Below are the code and all the weights of a small trained network. Each question names an input and a class and asks about switching units off, where a switched-off unit gives its printed mean instead of its output.

import numpy as np


def w(rows, s, z=0):
    codes = np.array(rows[::2]) - 128.0
    scale = np.full(codes.shape[1], s)
    scale[-1] = z or s
    return codes * scale


def f(y):
    return np.maximum(y, 0)


def log_softmax(a):
    a = a - a.max(-1, keepdims=True)
    return a - np.log(np.exp(a).sum(-1, keepdims=True))


def net(x, mask):
    res = np.array(x, float).reshape(1, 8) / 4 @ E
    y = f(res @ A[0][:, :-1].T + A[0][:, -1])
    res = res + np.where(mask, y, B[0][:, -1]) @ B[0][:, :-1]
    return log_softmax(res[-1] @ U[:, :-1].T + U[:, -1])


A, B = {}, {}
E = w([
[126,125,130,133,130,129,129,128,126],'x0',
[158,144,120,173,143,59,56,134,2],'x1',
[150,200,102,108,127,245,54,94,114],'x2',
[74,51,159,78,109,120,33,113,138],'x3',
[129,129,127,125,128,125,128,128,130],'x4',
[23,177,33,149,173,94,105,143,172],'x5',
[78,118,119,38,178,152,182,124,33],'x6',
[70,227,226,121,99,83,143,47,124],'x7',
],0.0096)
A[0] = w([
[134,103,104,132,133,137,127,140,120,2],'n0',
[125,137,130,123,107,133,124,136,131,71],'n1',
[140,132,113,127,124,107,113,122,103,14],'n2',
[94,84,146,104,121,119,57,134,154,40],'n3',
[81,192,190,115,103,93,143,58,124,62],'n4',
[149,135,134,157,138,79,76,142,52,69],'n5',
[115,128,127,111,94,163,175,128,183,60],'n6',
[137,121,120,152,131,98,76,135,63,43],'n7',
[82,128,108,48,174,168,168,120,55,62],'n8',
[143,210,104,112,136,248,70,95,115,57],'n9',
[120,168,155,115,110,109,142,107,128,3],'n10',
[127,133,116,145,120,116,106,127,94,19],'n11',
[134,138,121,156,126,91,84,137,64,48],'n12',
[110,109,136,108,119,162,161,108,189,27],'n13',
[177,183,94,166,147,139,214,137,130,60],'n14',
[104,80,152,147,133,36,208,165,135,58],'n15',
[122,108,131,132,131,91,154,129,133,14],'n16',
[118,114,134,119,110,153,151,122,155,33],'n17',
[230,86,212,120,97,156,138,122,94,67],'n18',
[167,73,66,141,165,168,125,156,123,26],'n19',
[100,117,115,71,166,143,141,114,90,55],'n20',
[73,159,74,155,171,101,98,141,151,63],'n21',
[109,110,140,102,125,178,175,146,199,71],'n22',
[165,189,117,170,149,137,201,154,138,70],'n23',
[83,168,78,130,158,108,107,145,144,58],'n24',
[90,58,150,78,115,118,51,108,144,80],'n25',
[171,144,121,210,71,119,52,119,213,61],'n26',
[53,157,61,161,175,98,105,146,151,62],'n27',
[166,52,63,120,157,145,127,184,127,46],'n28',
[99,180,189,134,130,101,131,71,120,32],'n29',
[99,101,142,107,121,121,91,130,131,24],'n30',
[89,94,148,88,102,161,124,126,171,87],'n31',
],0.012,0.0066)
B[0] = w([
[130,135,133,151,117,138,109,155,133,137],'n0',
[138,131,129,112,134,127,131,141,141,129],'n1',
[119,148,115,136,141,129,125,129,156,136],'n2',
[76,148,133,143,120,129,102,114,35,178],'n3',
[186,114,84,186,97,207,85,229,164,224],'n4',
[151,194,98,119,201,138,155,82,186,215],'n5',
[153,191,101,145,191,126,147,93,155,178],'n6',
[155,187,99,138,193,131,146,94,164,189],'n7',
[131,94,218,194,144,60,206,171,107,203],'n8',
[163,20,123,57,131,34,49,105,187,252],'n9',
[123,118,116,155,114,162,104,157,126,150],'n10',
[152,156,117,126,159,128,124,123,158,143],'n11',
[153,179,96,137,196,128,155,88,183,189],'n12',
[156,164,107,121,188,129,149,105,146,172],'n13',
[39,154,124,149,129,119,53,100,2,201],'n14',
[177,43,121,59,128,60,37,96,174,243],'n15',
[135,103,141,99,119,121,103,122,159,147],'n16',
[138,149,113,136,151,123,145,108,155,145],'n17',
[49,134,124,33,38,175,211,82,149,247],'n18',
[139,126,121,162,94,172,91,187,162,194],'n19',
[144,115,193,170,130,94,169,162,104,168],'n20',
[117,125,152,63,65,175,187,100,137,205],'n21',
[161,192,100,131,196,122,147,97,160,197],'n22',
[60,150,118,148,130,127,72,97,39,197],'n23',
[111,120,131,89,81,152,166,98,133,187],'n24',
[55,169,111,158,124,131,85,105,33,206],'n25',
[136,82,231,186,156,55,222,188,75,253],'n26',
[119,124,145,70,64,170,179,98,143,222],'n27',
[163,132,95,175,97,200,86,197,170,217],'n28',
[148,105,75,164,102,192,101,208,163,195],'n29',
[106,133,125,159,125,137,103,116,83,147],'n30',
[144,181,88,144,165,116,117,99,104,182],'n31',
],0.0094,0.012)
U = w([
[178,119,96,185,91,231,63,243,172,95],'0',
[178,214,97,136,251,128,153,54,178,101],'1',
[107,118,150,34,10,187,213,64,140,45],'2',
[174,18,132,63,133,13,1,91,173,98],'3',
[150,90,229,204,152,53,217,192,88,197],'4',
[71,166,118,164,125,132,23,79,12,250],'5',
],0.0085,0.0023)

Each question gives the input, the list of numbers given to net, and the class t.
The units are the neurons (one row each of A and B). Each row of codes is followed by its name. A weight is (code - 128) times the scale printed after its matrix; where a second scale follows, it is the last column's (A, B and U).
mask holds one flag per neuron, in row order. A switched-off neuron (its flag False) gives its mean, the last column of its row in B, instead of its output. The means were averaged over made-up inputs and are rounded, as every weight is.
A unit's drop is (log p(t) with every unit on - log p(t) with that unit switched off) / (log p(t) with every unit on - log p(t) with every unit switched off).
The circuit of an input: a set's keep is (log p(t) with only the set's units on - log p(t) with every unit switched off) / (log p(t) with every unit on - log p(t) with every unit switched off). Starting from the 12 units with the biggest drops (on a tie, the unit counted first), units are removed one at a time, each time the one whose removal leaves the highest keep (on an exact tie, the one counted first), for as long as the keep stays at least 0.8.
circuit, biggest first: the units of the circuit, biggest drop first
most important unit: the unit with the biggest drop
top k neurons: the k neurons with the biggest drops, biggest first
drop when u is switched off: that unit's drop, to one decimal
input [4,6,-5,-2,7,7,1,0], class 2: most important unit : n27
input [8,-2,7,7,5,7,8,-6], class 4: top 4 neurons : n8, n20, n18, n15
input [-6,-3,-8,-2,0,6,8,4], class 3: top 2 neurons : n15, n26
input [2,1,2,7,-2,6,4,-6], class 5: top 4 neurons : n25, n3, n18, n4
input [-3,8,5,-6,-3,7,8,-4], class 1: top 3 neurons : n5, n26, n12
input [1,6,7,7,-5,3,0,3], class 3: top 2 neurons : n9, n14
input [1,2,-2,3,-1,3,3,-1], class 2: top 3 neurons : n26, n9, n14
input [-7,4,-1,-1,7,6,7,3], class 4: top 2 neurons : n8, n18
input [-4,-6,4,-1,-1,4,1,7], class 0: top 2 neurons : n4, n29
input [-3,3,-6,0,8,-3,-2,-6], class 0: top 2 neurons : n28, n9
input [-4,-5,3,4,-2,-4,6,4], class 4: top 2 neurons : n8, n20
input [8,1,1,-8,1,8,-2,3], class 2: top 3 neurons : n27, n21, n24
input [-5,-7,-5,-7,-6,-7,7,-3], class 1: top 3 neurons : n22, n6, n26
input [-2,-3,1,5,7,-1,2,-5], class 0: most important unit : n28
input [-2,-2,7,-8,-1,2,7,7], class 5: top 4 neurons : n14, n23, n26, n15
input [-2,5,8,4,-3,6,8,1], class 3: top 2 neurons : n9, n26
input [-4,-8,4,5,3,4,-7,8], class 0: drop when n29 is switched off : 1.4
input [-2,8,-4,-6,-1,1,4,-6], class 1: drop when n7 is switched off : 0.1
input [-5,-4,1,7,-1,-3,3,-8], class 0: drop when n28 is switched off : 2.6
input [5,6,-8,-3,2,-2,-3,2], class 3: circuit, biggest first : n15
input [8,5,6,-3,1,-8,-3,-2], class 2: drop when n18 is switched off : 2.6
